What each symbol does to the nodes:
DG: &>DZ, +>none, *>PQ, !>PZ, @>none, ~>TN
DQ: &>none, +>TJ, *>LG, !>BQ, @>SN, ~>JQ
SB: &>PH, +>TN, *>TZ, !>ZD, @>none, ~>MB
MC: &>LD, +>MM, *>PH, !>RN, @>ZD, ~>CN
MH: &>none, +>none, *>GB, !>RT, @>BL, ~>DN
BL: &>MH, +>none, *>TM, !>DZ, @>PQ, ~>JR
DL: &>BQ, +>TL, *>SN, !>JZ, @>HQ, ~>DM
GL: &>SN, +>HP, *>SZ, !>HQ, @>none, ~>TP
JR: &>DN, +>none, *>MM, !>MS, @>RQ, ~>BL
NH: &>none, +>DN, *>LD, !>PM, @>RN, ~>TJ
SZ: &>JZ, +>NS, *>HQ, !>GL, @>none, ~>NL
JQ: &>none, +>NH, *>NG, !>CD, @>ZB, ~>DQ
ZS: &>MM, +>none, *>TN, !>RQ, @>none, ~>PZ
RT: &>none, +>none, *>MH, !>GB, @>DZ, ~>LP
HP: &>BD, +>PQ, *>NS, !>MB, @>none, ~>TZ
BQ: &>none, +>FR, *>DQ, !>LG, @>DL, ~>CD
RQ: &>JR, +>none, *>ZS, !>TN, @>none, ~>PQ
CD: &>none, +>PM, *>JQ, !>NG, @>DM, ~>BQ
TM: &>GB, +>none, *>DZ, !>BL, @>PZ, ~>MM
PZ: &>TM, +>none, *>DG, !>PQ, @>none, ~>ZS
LP: &>none, +>none, *>DN, !>SG, @>MS, ~>RT
NS: &>CN, +>PZ, *>MB, !>HP, @>none, ~>ZD
TL: &>FR, +>DZ, *>BD, !>CN, @>MB, ~>PH
ZD: &>MC, +>ZS, *>SB, !>TZ, @>none, ~>NS
TP: &>ZB, +>TZ, *>NL, !>JG, @>none, ~>GL
LG: &>none, +>GZ, *>BQ, !>DQ, @>JZ, ~>NG
JG: &>DM, +>SB, *>TP, !>NL, @>none, ~>HQ
TJ: &>none, +>MH, *>GZ, !>FR, @>BD, ~>NH
PQ: &>BL, +>none, *>PZ, !>DG, @>none, ~>RQ
MB: &>TL, +>DG, *>HP, !>NS, @>none, ~>SB
SN: &>DQ, +>BD, *>JZ, !>DL, @>GL, ~>ZB
CN: &>GZ, +>TM, *>TL, !>BD, @>NS, ~>MC
DN: &>none, +>none, *>SG, !>LP, @>JR, ~>MH
PM: &>none, +>LP, *>NH, !>LD, @>PH, ~>FR
TN: &>MS, +>none, *>RQ, !>ZS, @>none, ~>DG
ZB: &>JQ, +>RN, *>RG, !>DM, @>TP, ~>SN
PH: &>PM, +>MS, *>RN, !>MC, @>SB, ~>TL
GB: &>none, +>none, *>RT, !>MH, @>TM, ~>SG
DM: &>CD, +>PH, *>ZB, !>RG, @>JG, ~>DL
TZ: &>RN, +>RQ, *>ZD, !>SB, @>none, ~>HP
FR: &>none, +>RT, *>TJ, !>GZ, @>TL, ~>PM
GZ: &>none, +>GB, *>FR, !>TJ, @>CN, ~>LD
SG: &>none, +>none, *>LP, !>DN, @>MM, ~>GB
JZ: &>LG, +>CN, *>DL, !>SN, @>SZ, ~>RG
NG: &>none, +>LD, *>CD, !>JQ, @>RG, ~>LG
HQ: &>DL, +>MB, *>GL, !>SZ, @>none, ~>JG
RN: &>NH, +>JR, *>MC, !>PH, @>TZ, ~>BD
RG: &>NG, +>MC, *>DM, !>ZB, @>NL, ~>JZ
DZ: &>RT, +>none, *>BL, !>TM, @>DG, ~>MS
MS: &>LP, +>none, *>JR, !>MM, @>TN, ~>DZ
MM: &>SG, +>none, *>MS, !>JR, @>ZS, ~>TM
NL: &>RG, +>ZD, *>JG, !>TP, @>none, ~>SZ
LD: &>none, +>SG, *>PM, !>NH, @>MC, ~>GZ
BD: &>TJ, +>BL, *>CN, !>TL, @>HP, ~>RN

The rows follow the links: the fewer symbols apart two nodes are, the more alike their rows tend to be.

Row, then node:
10 137 134 97 -130 -77 -21 112 114 46 209 -19 -33 -197 -43 -49 96 -19 26 323 66 -110 -110 40 -83 55 53 108 -41 158 16 122 -144 -81 -17 130 16 53 -210 -81 -170 -175 148 34 79 -70 -8 52 -23 72 45 114 -42 132 165 51 19 -82 41 -194 -94 80; node HQ
156 -21 65 -98 97 -64 91 -82 107 -260 -147 -12 60 50 -42 -5 -43 -61 -101 -90 -40 148 34 -53 5 48 24 -59 127 -325 68 -190 195 -35 -145 -60 90 -115 261 84 122 48 134 66 -54 16 -104 111 -158 32 -16 44 -129 -65 -116 77 -146 42 -119 170 143 -34; node JQ
-101 -45 -64 22 44 180 -17 -10 -192 -124 24 82 178 89 -9 87 -64 -23 240 -72 150 11 92 -7 57 67 -196 -16 -191 -116 -140 -75 48 20 187 -99 -55 -20 -11 -78 -28 -55 -238 -33 -206 85 -91 11 218 -20 -142 -326 -35 -113 -91 -67 74 33 -112 75 -60 173; node GB
-54 197 -45 32 -108 40 -68 119 66 198 77 -41 -83 -37 104 -9 121 119 46 142 4 -102 -18 47 13 -120 91 91 -49 201 -36 173 -193 84 84 112 32 9 -266 -100 -127 -264 21 -91 41 -116 57 -22 153 -3 -93 -28 78 100 9 -1 110 18 85 -265 -103 62; node DG
-110 158 14 95 -126 -18 -89 146 88 93 210 -58 -68 -66 20 -13 81 23 37 287 18 -62 -53 17 -48 -43 12 161 -57 232 -80 125 -187 34 -19 168 -9 -2 -215 -133 -141 -198 117 -22 127 -124 26 -31 20 35 11 62 67 163 38 -53 -9 -79 99 -159 -123 74; node MB
173 35 278 -15 5 17 71 43 256 -99 211 76 -127 -60 -256 -62 -81 22 91 101 28 -86 -61 -34 51 -80 60 59 -160 29 -34 -97 67 -229 -66 2 -135 132 -131 -16 43 10 58 -33 -44 -32 37 146 -55 131 28 76 22 23 -2 -29 -67 -167 -105 143 183 -69; node SN
-46 71 121 -7 -13 35 97 33 98 -233 171 33 152 -155 -8 102 -48 -194 125 180 129 -32 -54 -87 -57 90 -90 -82 -180 -288 -97 -209 85 -46 27 83 -129 -159 57 -49 -96 -191 113 37 -81 92 -81 62 -20 89 -96 -53 -162 -77 -23 29 -100 -95 -150 -25 -80 121; node BQ
-119 172 -72 1 46 155 51 1 58 -174 70 26 75 33 79 156 -72 -52 84 -14 108 -92 5 -16 13 -36 -82 -75 -202 -215 -212 -63 13 148 174 23 -111 -127 28 -100 -33 -285 -77 -36 -116 22 -9 13 84 15 -192 -122 -41 -72 -144 -5 -33 -21 -135 -133 -110 139; node RT
68 28 187 -34 27 54 81 -45 157 -315 80 19 52 18 -130 -47 -125 -71 144 113 155 60 11 -99 36 45 -77 47 -131 -199 -70 -166 151 -108 -19 -70 -17 -21 32 -34 38 -92 53 -22 -85 47 -136 204 -51 92 -78 -50 -112 -34 -128 95 -150 -74 -142 206 103 70; node DQ
52 40 103 -8 6 92 44 19 282 1 160 54 -155 84 -141 -55 -117 60 49 -34 -9 -50 -79 -51 65 -165 -12 50 -218 139 -158 15 70 -113 26 44 -176 178 -184 -52 190 83 -14 -146 4 16 35 159 -19 116 -62 3 51 6 -80 -85 -121 -122 -92 212 196 -40; node BD
-11 -59 88 -14 25 -163 164 -6 55 54 59 -34 -36 -234 -20 33 58 -166 -163 -102 -137 -130 -135 45 -119 76 132 -207 81 -157 106 -127 72 10 -124 101 -117 -107 166 93 -76 34 151 119 187 29 122 -77 -139 34 120 199 -60 -22 156 -17 -24 -53 25 -150 -35 -158; node DM
4 147 -7 -49 79 161 3 -83 97 -213 -36 35 23 189 23 58 -65 71 139 -66 132 86 63 -52 143 -100 -107 21 -149 -136 -180 -95 84 57 130 -102 -14 39 -63 -56 117 -212 -94 -163 -193 1 -81 163 61 97 -217 -118 -13 -68 -253 -7 -87 14 -140 95 64 95; node MH
202 -72 179 -73 73 -152 84 -90 131 3 -118 7 -60 -22 -127 -75 -65 7 -183 -115 -160 -12 -52 6 9 7 111 -61 116 -113 213 -43 160 -153 -153 -34 47 43 104 116 103 226 123 11 87 -21 63 22 -134 94 155 234 -11 6 79 47 -103 2 -14 129 197 -216; node ZB

Each walk starts at a row. The symbols on each line, taken left to right, move it on to the next node.
Each answer is a row, close to the row of the node it stands for.
-5 80 223 47 -56 -18 140 72 228 0 309 34 -14 -273 -140 52 -2 -112 56 149 39 -218 -91 -12 -43 20 46 -100 -217 -21 -55 -83 27 -110 -8 153 -243 -28 -74 -49 -99 -157 33 46 108 -8 119 12 -4 92 22 45 -22 5 146 -66 -54 -150 -66 -112 -12 -24
+ ! ~ ~ ~ @ !: 71 43 -49 -21 -8 -110 -162 -25 37 106 -144 -72 -198 83 33 -171 97 93 -166 48 -167 123 -22 10 12 -67 86 126 223 250 114 185 -94 17 -141 11 203 22 -46 40 96 86 136 -76 70 -90 10 33 -98 1 72 207 112 163 -10 64 -55 114 173 31 92 -63
& @ & * ~ ~ !: 42 -46 18 -74 121 -105 57 -102 152 20 -91 11 -205 137 -39 -40 -69 -1 -237 -278 -171 54 -7 -22 11 -123 89 -12 132 16 67 -6 81 -13 -127 -52 -58 11 126 104 270 233 33 -103 92 4 99 1 -161 53 72 137 104 17 -31 -41 -95 -35 4 139 172 -215
-61 -169 57 93 -45 154 3 108 -62 108 196 104 13 -45 -141 3 -58 49 218 28 129 -82 14 0 32 -36 -118 -19 -253 247 -111 -38 -31 -138 108 -14 -231 155 -141 -26 -18 205 -233 -26 16 85 33 -40 85 -5 30 -188 78 -61 116 -168 90 -139 14 146 1 21
! ! @ !: -31 -47 -34 139 -202 107 -106 129 -180 145 99 -6 -49 -23 -2 -114 55 59 191 246 133 45 -32 10 -7 18 -101 186 -74 394 16 198 -151 -92 7 29 72 198 -208 -104 -97 37 -31 63 -15 7 -52 7 103 -49 54 -30 87 115 171 -17 93 -30 194 41 -50 113
* ! & + @ & !: 90 103 47 -4 68 171 50 -61 230 -20 97 86 -175 130 -40 -32 -41 200 66 -132 13 -120 -24 8 96 -207 4 32 -167 61 -134 99 -14 -40 161 -18 -89 172 -212 -17 157 -11 -133 -214 -128 -62 73 121 121 87 -80 -98 68 18 -143 -85 13 -67 -133 19 168 -45
-85 55 -194 -37 113 16 47 -95 -70 -78 -151 -42 113 80 147 168 3 -95 -123 -184 -67 -19 72 -21 -25 12 -28 -174 47 -359 -55 -95 60 216 125 23 -33 -245 231 35 -32 -157 12 -19 -23 3 18 -105 16 -64 -124 -61 -47 -111 -141 36 -17 71 -63 -200 -134 5
* @ & ! *: 21 65 -130 -118 120 -26 24 -146 -39 -198 -234 -22 25 228 100 62 -23 14 -112 -238 -49 111 70 -34 79 -45 53 -76 105 -274 4 -67 168 136 58 -129 131 -109 160 39 166 -35 -27 -108 -94 24 -55 17 -43 0 -167 -59 -66 -91 -234 71 -68 120 -126 39 93 -14
! ! @ !: 67 40 -65 -122 139 -29 52 -127 77 93 -132 9 -170 157 33 2 -19 178 -208 -367 -199 -87 70 67 48 -155 76 -66 130 -42 40 42 66 105 61 -66 47 89 -27 141 217 112 -67 -171 -50 -78 126 42 -5 49 -34 41 93 -51 -114 2 16 61 18 -13 183 -179
83 -138 47 86 -115 -151 -78 50 -247 128 -84 -26 50 -107 -16 -136 111 9 -13 116 -86 87 -23 61 -47 139 77 94 224 122 248 128 -75 -105 -161 -45 147 57 31 43 -104 173 75 192 87 -53 -33 -38 -44 -80 189 108 -34 26 287 108 89 -2 194 42 17 -44
~ ~ & ~ @ * !: 50 -69 118 116 -173 16 -91 124 -95 103 105 8 85 -139 -118 -147 95 -16 191 307 131 40 4 17 -6 73 -29 159 -13 268 84 111 -107 -174 -69 15 99 148 -153 -73 -161 32 1 115 20 -48 -37 21 103 28 105 -4 -10 76 212 21 109 -16 95 16 -17 93
* ! * ! ~ * *: 222 6 122 2 -48 -189 -51 -32 42 63 -136 -73 -95 54 -28 -177 97 52 -124 121 -107 120 -44 46 -28 23 172 89 263 94 207 122 -49 -52 -226 -44 234 94 -39 82 35 75 138 41 74 -144 -11 64 -137 29 106 231 -20 122 78 150 -47 68 112 38 113 -85
-135 -31 -102 -19 54 -95 68 14 63 123 11 -36 -99 -71 90 114 14 -111 -274 -183 -153 -146 -38 -2 -123 -68 138 -206 102 -55 37 -61 5 120 -27 116 -131 -166 156 100 19 90 56 -9 206 41 159 -196 -125 -21 79 173 33 -34 75 -89 -85 -11 54 -140 -74 -166
! ! @ !: -105 45 -147 70 -103 -152 -84 24 -34 176 -54 -129 -117 -51 133 -10 128 -23 -201 103 -169 -24 -89 36 -70 30 104 15 216 130 113 177 -150 150 -86 125 100 -110 39 27 -56 -45 133 54 185 -49 57 -131 -56 -87 86 195 41 69 111 32 -10 78 223 -192 -141 -14
* ! & + @ & !: -62 -173 -166 -14 105 66 -2 -88 -230 199 -157 80 -16 48 41 59 9 104 -78 -339 -85 -29 74 64 38 -18 9 -118 117 13 86 40 -15 40 120 -131 -25 66 56 42 60 227 -226 -19 -29 57 124 -191 140 -101 84 -59 101 -85 58 -51 143 74 84 -30 -12 -129
27 -185 -1 -13 74 -39 62 -58 -217 -189 -131 19 274 -48 -24 36 -58 -128 3 -49 40 146 80 -29 -28 214 -76 -95 113 -263 110 -169 147 -44 -111 -149 38 -122 272 54 -53 152 5 186 -52 103 -68 -44 -83 -50 43 -77 -129 -154 85 46 8 68 -20 111 -24 -11
* @ * & ~ ~ + *: -109 -194 -151 -24 91 43 -22 -38 -235 -163 -172 15 244 48 81 77 -100 -103 -20 -120 28 176 102 -46 14 141 -82 -96 79 -175 2 -171 89 36 28 -114 35 -147 283 61 52 221 -106 104 -46 134 -108 -74 -24 -56 9 -113 -42 -117 -53 8 -23 87 -18 164 -68 19
* ! * ! ~ * *: -14 86 60 -10 48 157 2 -41 175 -300 39 13 10 116 -49 7 -125 -26 100 32 127 164 41 -95 54 -76 -122 26 -204 -123 -181 -130 114 -15 91 -66 -36 -35 -20 -41 144 -82 13 -81 -138 68 -113 214 -72 84 -176 -123 -60 -44 -261 -8 -182 6 -177 223 89 106
-90 -3 -142 -40 65 -60 69 -23 8 211 -64 -18 -63 -12 105 135 39 23 -193 -308 -180 -232 -19 86 -1 -75 97 -198 96 -98 36 50 -14 233 118 58 -92 -115 68 106 -5 -38 -53 -77 77 -11 205 -203 -10 -57 13 81 84 -59 30 -55 66 9 32 -246 -71 -151
* & ! ! @ &: -85 -115 -153 -64 109 35 -36 -83 -263 -43 -234 73 205 105 97 84 -46 -14 -28 -261 22 95 88 -14 50 86 -100 -104 75 -220 8 -65 79 99 99 -134 64 -115 215 41 54 87 -154 46 -152 96 -18 -95 55 -94 -63 -133 -44 -144 -100 71 58 94 -38 39 -64 24
@ ~ ! * ~ ~ @: -51 -2 -44 79 -97 101 -125 62 -149 174 38 20 -2 28 5 -77 98 173 172 132 58 5 17 47 54 -36 -31 198 -54 265 13 190 -171 5 86 -3 83 165 -243 -98 -77 -73 -116 -35 -53 -69 -55 -17 230 -64 9 -144 96 84 98 15 181 17 127 -86 -77 110
59 173 62 41 -120 5 -114 27 174 30 89 -90 -159 85 -18 -158 57 155 102 217 69 63 -60 -5 -5 -70 9 233 -21 333 -47 212 -91 -82 -18 76 127 172 -263 -66 40 -71 130 -118 40 -137 -17 144 -15 14 -57 61 61 139 -37 47 -31 -59 82 72 100 79
! ~ ! ! ! + !: -9 -77 -164 36 -87 -29 -103 8 -289 212 -200 -32 -5 101 127 -25 85 110 -21 -70 -51 71 53 85 38 57 59 95 230 164 162 209 -135 60 0 -27 218 79 -78 8 -25 114 -92 -2 7 -61 50 -114 132 -143 68 -4 120 79 118 42 183 148 204 -101 -53 -14
& * ~ * * ~ ~: -10 -99 -25 3 8 173 38 8 -152 131 100 125 9 9 -71 35 -7 117 192 -145 72 -114 47 29 100 -48 -60 -43 -202 140 -77 64 -63 -56 219 -26 -140 146 -165 -59 1 27 -309 -110 -122 77 84 -11 229 5 -1 -210 80 -36 68 -110 225 -76 19 -30 54 -6
-15 25 48 4 -110 -220 -15 26 43 111 12 -109 -23 -202 70 -44 126 -72 -156 155 -104 -59 -97 70 -134 84 104 -2 227 79 193 119 -118 35 -158 102 118 -81 36 45 -121 -47 207 146 166 -160 11 -73 -116 -35 138 221 3 102 176 86 49 8 152 -212 -81 -95
* + & ! & ~ ~: -168 -8 -123 -37 82 -62 27 -11 -18 -169 -122 -52 113 -19 163 155 -45 -191 -143 -102 -45 49 -19 -44 -105 16 -44 -181 77 -301 -42 -155 70 139 21 6 -16 -282 293 72 0 -56 105 45 33 80 17 -97 -107 -28 -82 8 -76 -110 -135 -46 -130 33 -55 -5 -138 25
~ @ * ~ ! !: -26 -293 -94 14 65 -44 21 32 -218 191 -98 51 46 -1 3 13 -48 -44 -91 -207 -85 25 50 8 5 8 -9 -163 85 60 77 -44 30 -45 -3 -80 -73 29 142 116 46 386 -170 40 79 115 106 -170 -46 -57 160 29 68 -99 134 -97 76 21 89 180 -1 -157
